In the rows, zero is written as 128.
Each row of numbers belongs to one of the objects below and depends on some of the facts about them. Some rows are named. Which object is each other row?

Some objects and their rows:
stiron: [107 102 179 144 143 169 167 111 140 136 168  94 152 130 151 172 117 109
  93  78  69 149  99 134 138 131 127 132 157 111 125 147  93 133 138 108
 137 107 145 127 121]
trusari: [108  97 136 113  83 191 138 151 144 158 137 116 157 146 164 184 137 131
 126  78  86 153  53 124 164 177 168 152 190 105 104 122 107 120  90 144
 166 106 143 174 135]
drokom: [128  85 172 127 123 153 169 112 134 132 174  83 154 114 143 163 100  99
  78  90  81 144 102 131 150 133 135 147 156 136 134 145 100 132 138  88
 158 120 140 128 123]
veplam: [135  70 158 114 103 145 172 139 127 141 169 110 151 109 145 156  96 105
  94  93  71 144  99 130 155 148 121 152 162 140 153 154  97 119 135  91
 157 129 146 130 148]
plezuvar: [ 91  56 130 113 100 186 149 100 123 164 138 114 106 146 107 125 115 112
 120  82  49 113  53 160 163 177 171 144 137 145 104 178 108 164 125 130
 124 163 148 153 157]
drostam: [119 102 186 160 144 171 171 102 171 124 173  61 157 134 145 165 118  79
  84  74  91 153  95 110 138 129 120 117 167 102 141 177 106 167 115 101
 121 105 161 167 153]
faskom: [134  76 172 116 113 142 171 122 139 139 179  96 154 109 148 154  93  84
 103  91  77 152 100 124 151 147 123 150 152 134 158 140  94 126 135  90
 147 120 153 127 148]
senustal: [ 94  94 182 157 146 178 168 100 133 149 165  75 142 136 115 134 115 115
  99  76  69 130  98 143 136 148 143 129 139 106 109 164  97 151 140 122
 121 107 144 121 119]
suni: [120 105 184 124 128 171 171 147 126 137 143 113 158 143 157 183 114 131
 106  91  96 154  94 119 142 161 127 157 167 108 113 124  99 117 118 132
 163 105 140 162 128]
poki: [132  76 163 116 114 146 172 133 127 140 172 108 151 110 144 160  99 106
  93  92  73 144  99 131 151 143 122 151 161 135 151 151  96 119 138  91
 155 123 145 127 144]
vebel: [132  55 130 112  75 192 135 121 133 160 137 116 149 144 166 136  89  69
 115  77  35 127  54 124 150 175 161 104 186 150 111 166 108 119  93 136
 161 158 148 164 160]
briklogrek: [122  59 130 112  81 185 144 145 152 160 138 117 136 140 145 141 115  59
 114  74  37 134  55 150 172 176 160 119 183 144 119 169 104 124 116 124
 154 163 163 174 153]
skitil: [128  63 131 112  80 180 143 141 150 162 140 117 136 145 152 135 114  84
 115  90  36 145  53 156 168 172 160 109 175 139 116 174 106 145 100 131
 159 161 170 173 159]
pitrage: [ 94 115 189 150 147 165 174 100 160 156 183  99 155 140 145 149  91 112
 118  74  49 160  96 143 133 126 131 103 175  96 119 167  97 132 110 137
 129 105 140 145 118]
nezik: [112  80 166 118 131 144 174 101 123 153 180  94 144 124 112 136  97 124
  88  94  86 127  91 140 145 158 145 153 140 134 116 151 103 143 140  91
 146 117 141 120 139]
griplu: [ 92  79 160 129 143 193 129 103 172 159 137  74 141 147 163 126 142  53
 102  54  34 156  55 161 152 136 167 102 151  97 105 185 101 170  96 144
 119 116 168 173 117]
droros: [125  93 175 119 130 147 171 112 133 142 180  97 153 120 144 161  99 111
  86  92  75 149  97 135 145 131 129 141 156 126 138 148  99 132 134  93
 154 114 144 126 130]
trasko: [140  57 132 112  76 171 139 129 173 159 141 107 155 138 162 128  89  50
 133  75  40 160  53 125 179 177 165 110 151 146 159 137 104 152  97 126
 139 165 184 174 160]
diskun: [120  81 163 140 131 154 171 121 133 128 165  98 151 106 141 168 105  88
  87  81  78 139 106 128 149 148 127 152 161 133 143 141  90 119 147  87
 145 121 143 128 123]
zaplar: [122  88 171 124 132 150 171 117 132 138 176 101 151 116 145 165 104 105
  93  88  73 146 100 131 143 137 124 147 156 126 142 148  95 126 140  93
 147 114 146 124 134]

Some facts about the objects:
[suken,griplu,suklen] η pestidrer
[suken,trasko] η lovu
[suken] η trepa
[suken,trabreder] η retur
[suken] η puskek
[suken,trugram] η flunum
[trabreder] η drenak
[trabreder] η bitrek
[trabreder] η faskom
[vebel] η veplam
[grivam,brotisu,plezuvar] η zivi
[grivam] η bragrur
[grivam,griplu] η senustal
[griplu,gafim,trufus] η klolemal
[griplu] η fumo
[griplu] η kefal
[griplu] η mosto
[griplu,flagre] η pitrage
[trusari] η suni
[trusari,tiskirin] η meskek
[ploplapok,bromabral] η stikil
[drabrebral] η kugar
[rople] η skadi
[rople] η poki
[gafim] η sakle
[gafim] η vigrekla
[trugram,tarul] η lado
[trufus,viklik] η skulus
[trufus] η grestuska
[gidoklem] η gifil
[gidoklem] η tridru
[gidoklem] η feskun
[suklen] η drostam
[flagre] η tutrostar
[flagre] η stiron
[medrur,tarul] η lofa
[trasko] η trafuvir
[brotisu] η nezik
[brotisu] η brifem
[plezuvar] η tavam
[briklogrek] η zadron
[briklogrek] η skikupum
[briklogrek] η sabe
[briklogrek] η batrik
[bromabral] η klifle
[viklik] η tratozis
[viklik] η klera
[viklik] η skubrar
[tarul] η babik
[tarul] η pazetra
[tarul] η kluzan
[skitil] η bavir
[skitil] η vedrul
[skitil] η babrasar
[skitil] η rivun
[tiskirin] η taplal
[tiskirin] η trakem
Φ trusari <- suken,plupus,zadron,bragrur,trafuvir,lofa,vetum
Φ gidoklem <- droros,pazetra,skubrar
Φ trugram <- poki,kefal,pestidrer,skikupum,zivi,pitrage,viklik,lovu,tiskirin,tutrostar
Φ dadistis <- sabe,puskek,mosto,meskek,grabrek
Φ kinel <- batrik,bripleskes,babrasar,taplal,kasko,retur,trasko,faskom
Φ trabreder <- vebel,babik
Φ zaplar <- grivam,suni,gifin,griplu,ploplapok,skadi,gafim,nites,suklen,flagre,tridru,plezuvar,briklogrek,fugi,tripa
Φ daplama <- kugar,gifil,vedrul,stiron
Φ sakle <- feskun,skulus,drokom,nezik,stedrotral
Φ sitim <- triflok
Φ brifem <- klera,rople,drostam,klolemal,steflen,tratozis
Φ trakem <- grestuska
Φ trufus <- drabrebral,klifle,nolosta
Φ storefal <- veplam,flunum,kluzan,zovul,brotisu,bitrek,milir,bavir
Φ stikil <- klarek,trepa
Φ zomude <- branel,vigrekla,rivun,fumo,bromabral,lado,tarul
Φ brepam <- senustal,drenak,diskun
Φ zotrak <- medrur
Φ tivir <- tavam
Φ tiklu <- skitil
{droros} Ψ briklogrek
{plupus,gifin,vetum,tavam} Ψ babrasar
{vebel,grivam,stedrotral} Ψ flunum
{griplu} Ψ lofa
{drokom} Ψ diskun
{bripleskes,klarek,grabrek} Ψ storefal
{skadi,nites,drostam,nolosta,milir,babik,fugi,steflen} Ψ stikil
{nezik} Ψ kugar
{kasko,zovul} Ψ klarek
{flagre} Ψ medrur
{klolemal} Ψ trugram
{zivi} Ψ klifle
{brotisu} Ψ triflok
{pitrage} Ψ trufus
{skitil} Ψ trakem
{tripa} Ψ kinel

Rows to name:
No name comes twice in this set of rows, the named rows included.
[129  66 144 133  95 180 164 102 123 135 178  91 155 123 165 163  86 116
 100  87  65 136  94 113 131 130 122 121 163 136 132 140 105 116 115 104
 153 107 140 117 151] => stedrotral
[ 90  56 130 119  89 192 138  99 121 164 137 103 114 146 108 126  93 116
 125  68  39 113  52 144 135 177 171 106 137 138 105 177 108 160 100 142
 121 134 142 124 154] => grivam
[ 92  56 129 112  92 185 148 100 123 165 138 114 107 146 107 125 117 117
 108  89  50 114  53 162 165 177 171 143 137 148 105 178 108 167 121 128
 128 163 150 152 157] => brotisu
[138  60 138 112  77 177 132 102 173 147 143  71 157 142 167 127  94  50
 137  56  40 168  53 113 177 177 169 103 140 119 162 126  98 168  95 136
 121 162 187 174 160] => suken
[107 105 194 167 144 182 152 100 172 128 170  60 157 139 166 141 100  50
 128  57  64 167  93 116 142 134 137 104 140  97 151 128  80 165 119 136
 119 105 178 153 119] => pestidrer
[133  63 136 147  88 155 161 100 148 103 185 103 156  99 167 165  94  51
 131  58  70 150  67 109 131 156 124 115 147 124 165 125  81 113 142  90
 132 117 168 119 160] => flunum
[ 92  59 151 117 138 152 174  99 121 162 167  78 109 141 108 125 111 132
  91  95  95 113  66 155 143 177 169 158 137 143 105 163 107 168 149  94
 122 118 142 117 150] => zivi
[ 99  85 148 124 120 192 131 101 173 156 138  70 155 146 166 132 120  50
 133  54  36 166  53 133 162 174 169 102 146 100 113 139 100 169  95 144
 120 125 185 174 123] => suklen
[134  56 160 113 103 169 173 151 121 134 151 114 143  95 149 128 100 113
  76  95  37 135 111 155 163 126 115 122 188 139 160 185  90 112 132 112
 144 151 139 122 120] => skulus
[124  65 171 116 128 168 172 145 124 134 159 108 147 105 149 136 106 112
  80  93  42 141 111 148 150 127 116 125 176 127 151 184  90 116 136 109
 139 126 141 122 120] => grestuska

The same objects again, as new rows of numbers:
Some objects and their rows:
vetum: [130 162 172 136 129 108  67 127 120 139 141 136 140 154 105 139 134 147
 136 105 124 117 153 108 134 125 158 140 139 130 134 172 140 118 123 128
 108 116  75]
poki: [132 118 116 118 126 125 119 131 147 122 129 136 121 140 112 130 123 152
 134 105 134 129 144 128 151 130 120 131 118 130 128 148 124 125 134 133
 132 119 114]
bripleskes: [115 140 148 115 126 130 123 103 150 144 179 141 144 124 130 136 179 130
 150 160 141 134 152 139 120 144 130 116 148 123  93  71 126 129 142 126
 143 121 166]
briklogrek: [106 136  97 177 154 124 141 109 143 107 147 141 144 164 112 119 175  95
 113 114 128 109 171 118 127 155 146 113 194 142 111 109 124 117 121 123
 142 143 161]
bavir: [123 129 149 101 108 123 124 136 150 126 111 129 111 128 108 125 133  98
 131 118 125 144 127 134 134 130 121 128 147 144 125 184 123 124 139 132
 144 128 131]
plupus: [124 166 193 124 119 105  69 133 117 139 129 132 134 148 109 133 138  90
 136 119 115 132 133 114 120 119 162 133 154 138 130 181 144 119 128 126
 117 121  89]
tridru: [132 120 119 116 124 126 116 133 151 119 127 135 119 143 109 130 123 151
 136 103 133 129 145 128 154 133 124 130 121 131 128 148 120 125 137 133
 132 120 112]
skitil: [139 158  85 193 159 120 149 155 134 157 125 134 129 141 115 121 153 176
 113 161 137 107 183 102 145 135 164 117  94 137 126 119 126 119 113 130
 135 117 135]
babik: [160 125 137 115 124 125 112 141 130 133 148 111 104  81 124 113 140 200
 122 126 142 145  80 102 165  79 133 151 111 117 178  59  86 144 131 135
 116 130 134]
trepa: [124 107 119 131 121 134 118 123  99 126 135 122 138 140 160 133 110 162
 137 132 140 150  78 134 130  82  97 150 125 116 160  81 134 128 131 129
 109 140 113]
tavam: [141 130 220 125 116 118  74 104 106 106 169 131 130 132  93 142 130  77
 138 181 143 108 158 123 115 146 123  97 187 120  92 167 127 121 127 118
 104 124  13]
mosto: [142 110 113 103 127 142 127 115 105 127 111 122 136 121 153 145  77 135
 136 135 128 113 112 145 112 129 106 133  89  98 121 131 139 135 120 123
 111 121  95]
tutrostar: [133 104 122 101 128 139 149 109 113 114 135 122 122 112 136 144 109 136
 139 163 126 108 134 133 106 143 114 128 125 116 121 133 131 132 123 128
 119 125  95]
branel: [115 126 116 135 128 133 124  99 135 101 153 139 131 139 119 129 146 116
 131 135 132 121 132 123 123 143 127 116 190 135 112 114 115 122 131 126
 136 138 134]
tripa: [149 137 101 143 138 131 147 150 131 149 129 129 113 132 120 128 124 182
 128 156 137 120 150 109 141 127 139 122  95 128 135 136 119 125 121 133
 129 114 104]
flagre: [124 148 108 175 136 129 133 126 106 136  93 124 151 117 148 132 125  87
 112 156 128 110 125 140  97 127 152 125 105 125 108 114 146 124 110 117
 128 131 149]
drabrebral: [140 140  97 162 154 126 157 157 129 151 133 130 125 140 121 120 135 165
 120 135 130 114 174 109 145 135 144 120  98 128 135 125 130 124 116 132
 129 117 124]
griplu: [128 145  79 201 159 130 132 118  90 142  99 122 168 122 168 137 114 132
 107 157 132  88 139 139  90 132 153 130  68 105 113  72 155 126  97 112
 112 127 144]
tarul: [ 96 149 115 209 142 112 128 141 112 137 125 127 155 157 147 112 176 116
 104 129 129 152 101 125 122  85 152 144 142 149 154  72 146 118 126 125
 129 156 188]
zivi: [175 100 145 129 123 137 149 153 112 141 129 118 102 105 104 138  82 139
 130 219 159 115 172 133 148 135  90  92  62 106 102 165 121 131 125 127
 111 106  10]

Name these rows:
No name comes twice in this set of rows, the named rows included.
[111 168  73 137 146 132 137 118 128 136  86 132 151 134 156 128 128 107
 123  85  94 100 129 129  86 154 180 137 116 129 121 132 148 127 106 122
 145 127 214] => viklik
[114 126 182  80 130 115  80 103 132 107 186 139 129 181  94 129 145  74
 144  58 104 125 148 109 137 158 126 125 242 133 132 196 133 126 131 130
 116 137  71] => babrasar
[115 136 117 169 136 124 135 127  95 136 112 118 153 130 164 126 128  90
 113 144 126 130  99 141  96 106 133 133 116 124 131  92 153 128 115 118
 121 143 158] => suklen
[111 124  98 171 145 120 124 135 125 131 137 131 145 172 135 120 155 155
 116  98 134 144 126 121 150  99 127 148 141 135 156  96 139 120 129 131
 122 143 142] => medrur
[137 100 118  94 115 145 118 116  97 124 124 119 133 123 164 141  79 148
 142 139 132 139  72 144 124  99  87 144 114 102 145 104 138 135 130 126
 106 130  87] => pestidrer
[140 101 172  61 123 110 118 124 165 107 122 110 100 101  96 102 143  54
 111  20 113 140 110 134 152 141 120 143 159 122 147 168 101 155 140 132
 132 140 156] => stikil
[150 128 174  96 102 128  96 114 118 114 108 103 117  57 141 122 119  96
 116 124 134 138  51 142 112 101 132 144 115 109 148  90 101 148 129 123
 123 137 149] => drostam
[162 125  87  57 123 159 143 126 103 144 108 121 113 103 159 148  56 177
 153 153 116 105 104 125 107 138 119 126  82 100 132 145 127 142 110 130
 122 105  87] => klolemal

The same objects again, as new rows of numbers:
Named rows:
zovul: [131 128 107 125 142 154 124 122 113  92 118 129 163  88 105]
bavir: [ 44 155 104 121 157 140 143 104  92 135  66  87  80 113 113]
gifin: [111 123 125 164 136 133 139 138 124  73 116 149 122 143  90]
grivam: [125 211 207 121  67 172 177 105 169 130 148 166 168 128 119]
viklik: [198 132 137  77  93 141 152  89 146  93 176 105  88 139  46]
stikil: [101 108 101 152 122  76 170 155 128 133 107  65 129 104 140]
nites: [125 104 117 137 111 117 195 153 138 116 116 102 134 107 125]
babik: [146  84  90 172 116 176 156 153 155 107 142  64 124 125 239]
kluzan: [153 101  97 172 136 177  97 104 137 118 146  90 112 137 233]
trusari: [205  97 108 146  25 131 139 108 107 160  92 200 143 127  67]
faskom: [109 116 120 118 180 140 117 175  86 179 140 145 139 155 162]
suklen: [146 121 174  92 118 177 142 142 110 156 173 153 132 156 122]
lovu: [105 124 118 119 175 147  95 185 100 182 153 133 139 163 184]
batrik: [140 106 131 153 224  25 128 119 126 109 143 135 158 104 130]
gifil: [112 127 111 144 152  94 120 110 120 124 104 114 121 114 127]
drenak: [111 117 121 119 180 140 117 177  86 179 141 146 138 156 160]
pitrage: [ 93 158 137  90 128 125  77 178 174 136 137 113 149 157 135]
kugar: [116 123 111 137 148 103 117 112 131 130 103 128 122 118 130]
plupus: [112 123 126 165 134 133 140 139 125  74 115 148 124 143  91]
grestuska: [135 158 109  88 114 105  79 141 164 122 167  76 106 150  92]

Rows to name:
No name comes twice in this set of rows, the named rows included.
[154 101 159 106 147 182 161 141  87 160 162 166 131 154 141] => trasko
[162 106  69 155  54  97  87 136 125 176  78 187 144 125  98] => trakem
[ 72 169 166 112  96 116  61 157 164 157 147 104 151 141 146] => senustal
[140 131 174  83  99 171 156 132 154 120 158 168 131 135  92] => flagre
[ 87 132 141  98 135 201 219  81  98 108  76 147  71 104  75] => skitil
[ 48 159 181 173  85 130  90 152 166  88 114 141 160 137 125] => tavam
[152 154 116 112 124 143 112 151  92  59 111 141 148  69 132] => klarek
[ 72 161 181 129  84 118  77 131 163 146 132 114 156 125 146] => bragrur
[160  94 166 101 151 188 180 139  72 164 160 182 132 153 126] => trabreder
[192  79 175 131 202  69 193  80 120  91 153 180 152 103  90] => briklogrek
[155 109 147 131 127 131 172  78 108 111 120 144 118 110  94] => bromabral
[171 139 162  75  88 152 138 111 146 116 180 120 109 146  66] => gafim
[155 110 144 130 122 134 169  83 109 114 120 146 118 113  97] => rople
[ 62 153 176 139  92 123  96 128 184 125 101 142 164 109 156] => nezik

